Here is a tiny trained network, its code and every weight. The questions are about switching its units off for an input and a target symbol, where a switched-off unit gives its printed mean instead of its output.

import numpy as np


def w(rows, s, z=0):
    codes = np.array(rows[::2]) - 128.0
    scale = np.full(codes.shape[1], s)
    scale[-1] = z or s
    return codes * scale


def norm(h):
    return h / np.sqrt((h * h).mean(-1, keepdims=True) + 1e-5)


def f(y):
    return y / 2 * (1 + np.tanh(0.7978845608 * (y + 0.044715 * y**3)))


def softmax(a):
    e = np.exp(a - a.max(-1, keepdims=True))
    return e / e.sum(-1, keepdims=True)


def log_softmax(a):
    a = a - a.max(-1, keepdims=True)
    return a - np.log(np.exp(a).sum(-1, keepdims=True))


def net(x, mask):
    ids = ['αγδεζλξψ'.index(c) for c in x.split()]
    T = len(ids)
    res = E[ids] + P[:T]
    u = 0
    for l in range(2):
        q, k, v = (norm(res) @ M[l].T for M in (Q, K, V))
        z = softmax(np.where(np.tri(T) > 0, q @ k.T / 4**0.5, -1e9)) @ v
        res = res + np.where(mask[u], z, O[l][:, -1]) @ O[l][:, :-1]
        u += 1
        y = f(norm(res) @ A[l][:, :-1].T + A[l][:, -1])
        res = res + np.where(mask[u : u + 4], y, B[l][:, -1]) @ B[l][:, :-1]
        u += 4
    return log_softmax(norm(res)[-1] @ U[:, :-1].T + U[:, -1])


Q, K, V, O, A, B = {}, {}, {}, {}, {}, {}
E = w([
[28,189,90,63,186],'α',
[85,80,138,31,113],'γ',
[33,3,74,225,196],'δ',
[155,163,145,100,154],'ε',
[80,201,172,125,92],'ζ',
[211,180,52,171,199],'λ',
[142,171,148,48,181],'ξ',
[146,42,175,85,115],'ψ',
],0.017)
P = w([
[178,31,255,3,202],'0',
[151,82,168,56,188],'1',
[153,102,132,98,181],'2',
[168,90,93,108,154],'3',
[155,106,103,131,171],'4',
[157,112,73,132,156],'5',
[148,117,87,150,147],'6',
[152,132,32,135,116],'7',
],0.0083)
Q[0] = w([
[65,133,202,110,169],'0.h0',
[58,187,2,236,67],'0.h0',
[236,70,177,3,122],'0.h0',
[52,169,62,162,172],'0.h0',
],0.0049)
K[0] = w([
[143,75,196,160,99],'0.h0',
[170,133,224,112,43],'0.h0',
[190,54,73,143,67],'0.h0',
[118,92,254,35,102],'0.h0',
],0.0075)
V[0] = w([
[199,169,134,30,56],'0.h0',
[130,122,176,97,149],'0.h0',
[109,222,241,220,2],'0.h0',
[137,172,123,172,23],'0.h0',
],0.0063)
O[0] = w([
[129,166,157,94,132,200],'0.h0',
[142,59,92,149,47,219],'0.h0',
[133,171,2,204,83,17],'0.h0',
[106,168,96,181,193,2],'0.h0',
],0.0082,0.0047)
A[0] = w([
[74,140,21,236,142,135],'0.n0',
[64,89,181,161,57,255],'0.n1',
[24,130,177,59,96,47],'0.n2',
[13,241,10,187,111,11],'0.n3',
],0.011,0.0034)
B[0] = w([
[215,167,34,104,185,173],'0.n0',
[137,145,36,116,131,215],'0.n1',
[128,158,114,71,110,255],'0.n2',
[83,152,104,156,1,217],'0.n3',
],0.018,0.0082)
Q[1] = w([
[242,105,94,104,109],'1.h0',
[131,149,165,26,128],'1.h0',
[137,85,186,8,183],'1.h0',
[119,39,166,87,140],'1.h0',
],0.015)
K[1] = w([
[149,139,129,126,74],'1.h0',
[163,173,91,170,98],'1.h0',
[152,178,65,194,121],'1.h0',
[150,95,112,253,101],'1.h0',
],0.018)
V[1] = w([
[59,168,101,153,144],'1.h0',
[69,60,159,86,123],'1.h0',
[122,107,102,129,248],'1.h0',
[46,111,113,178,103],'1.h0',
],0.017)
O[1] = w([
[117,117,111,51,67,67],'1.h0',
[100,214,3,254,56,194],'1.h0',
[164,72,83,18,224,87],'1.h0',
[38,144,88,42,85,1],'1.h0',
],0.0083,0.0091)
A[1] = w([
[144,160,193,209,75,173],'1.n0',
[45,123,113,229,73,100],'1.n1',
[68,251,82,74,190,22],'1.n2',
[225,188,111,155,242,2],'1.n3',
],0.011,0.0065)
B[1] = w([
[102,124,246,157,85,254],'1.n0',
[78,126,72,158,117,246],'1.n1',
[158,40,170,161,106,226],'1.n2',
[93,213,72,93,154,207],'1.n3',
],0.014,0.0031)
U = w([
[132,25,129,138,95,145],'α',
[199,164,101,79,49,3],'γ',
[52,86,66,77,143,203],'δ',
[115,159,168,114,134,117],'ε',
[5,135,126,117,91,232],'ζ',
[126,135,96,108,184,178],'λ',
[120,221,128,93,145,39],'ξ',
[157,95,172,169,102,106],'ψ',
],0.012,0.0052)

Each question gives the input, a string of symbols that net reads in full, and the target symbol t.
The units are the heads (4 rows each of Q, K, V and O) and the neurons (one row each of A and B). Each row of codes is followed by its name. A weight is (code - 128) times the scale printed after its matrix; where a second scale follows, it is the last column's (O, A, B and U).
mask holds one flag per unit, layer by layer, with each layer's heads first. A switched-off unit (its flag False) gives its mean, the last column of its rows in O or B, instead of its output. The means were averaged over made-up inputs and are rounded, as every weight is.
A unit's drop is (log p(t) with every unit on - log p(t) with that unit switched off) / (log p(t) with every unit on - log p(t) with every unit switched off).
The circuit of an input: a set's keep is (log p(t) with only the set's units on - log p(t) with every unit switched off) / (log p(t) with every unit on - log p(t) with every unit switched off). Starting from all 10 units, units are removed one at a time, each time the one whose removal leaves the highest keep (on an exact tie, the one counted first), for as long as the keep stays at least 0.8.
units of the circuit, in order: the units of the circuit, biggest drop first
unit that matters most: the unit with the biggest drop
k most important neurons: the k neurons with the biggest drops, biggest first
k most important neurons of layer l: the k neurons of layer l with the biggest drops, biggest first
drop of u: that unit's drop, to one decimal
input ε α α, target α: most important neuron of layer 0 => [0.n3]
input ψ γ γ γ δ δ γ, target δ: units of the circuit, in order => [1.h0, 0.n3]
input γ ξ ζ α ε, target ψ: units of the circuit, in order => [0.n2, 0.n1]
input δ α δ γ ε γ, target δ: units of the circuit, in order => [1.h0, 0.n3, 0.n0]
input ζ α ζ ε, target ζ: units of the circuit, in order => [1.h0, 0.n0]
input ζ ξ λ γ ψ ξ ζ ξ, target ζ: units of the circuit, in order => [0.h0, 1.h0, 0.n3]
input ξ ζ γ ζ γ γ ψ, target ζ: units of the circuit, in order => [1.h0, 0.n0]
input ψ γ γ ψ λ α, target λ: units of the circuit, in order => [0.n3, 1.h0, 0.h0]
input δ ψ ψ ψ, target δ: units of the circuit, in order => [1.h0, 0.n3, 0.n2, 0.n0]
input ψ γ γ ψ γ γ ψ, target ψ: units of the circuit, in order => [0.n0, 0.n3, 1.h0]
input α ζ ζ γ ψ ξ, target ζ: 2 most important neurons of layer 0 => [0.n3, 0.n0]
input ψ ζ λ ε δ ψ ψ ε, target λ: units of the circuit, in order => [1.h0, 0.n3]
input α ε ζ α ξ λ, target ξ: 2 most important neurons of layer 0 => [0.n3, 0.n1]
input ζ α γ λ, target ξ: 3 most important neurons => [0.n3, 1.n3, 0.n0]
input ζ ζ ψ, target ζ: unit that matters most => 1.h0
input α λ ψ λ, target λ: 2 most important neurons => [0.n3, 1.n3]
input λ γ δ ψ, target δ: units of the circuit, in order => [1.h0, 0.h0, 0.n1]
input α ψ γ ξ α ξ, target ξ: 4 most important neurons => [0.n3, 1.n3, 0.n1, 0.n0]
input α λ ε δ α, target δ: 4 most important neurons => [0.n1, 0.n3, 0.n0, 1.n2]
input γ ψ ψ ξ ζ ψ ε, target ψ: unit that matters most => 0.n0
input γ γ δ δ ξ, target δ: 2 most important neurons => [0.n3, 0.n0]
input α ψ α, target α: drop of 0.n0 => 0.6
input ζ λ γ δ, target λ: drop of 0.n3 => 0.4
input α γ λ, target λ: drop of 1.n1 => 0.0
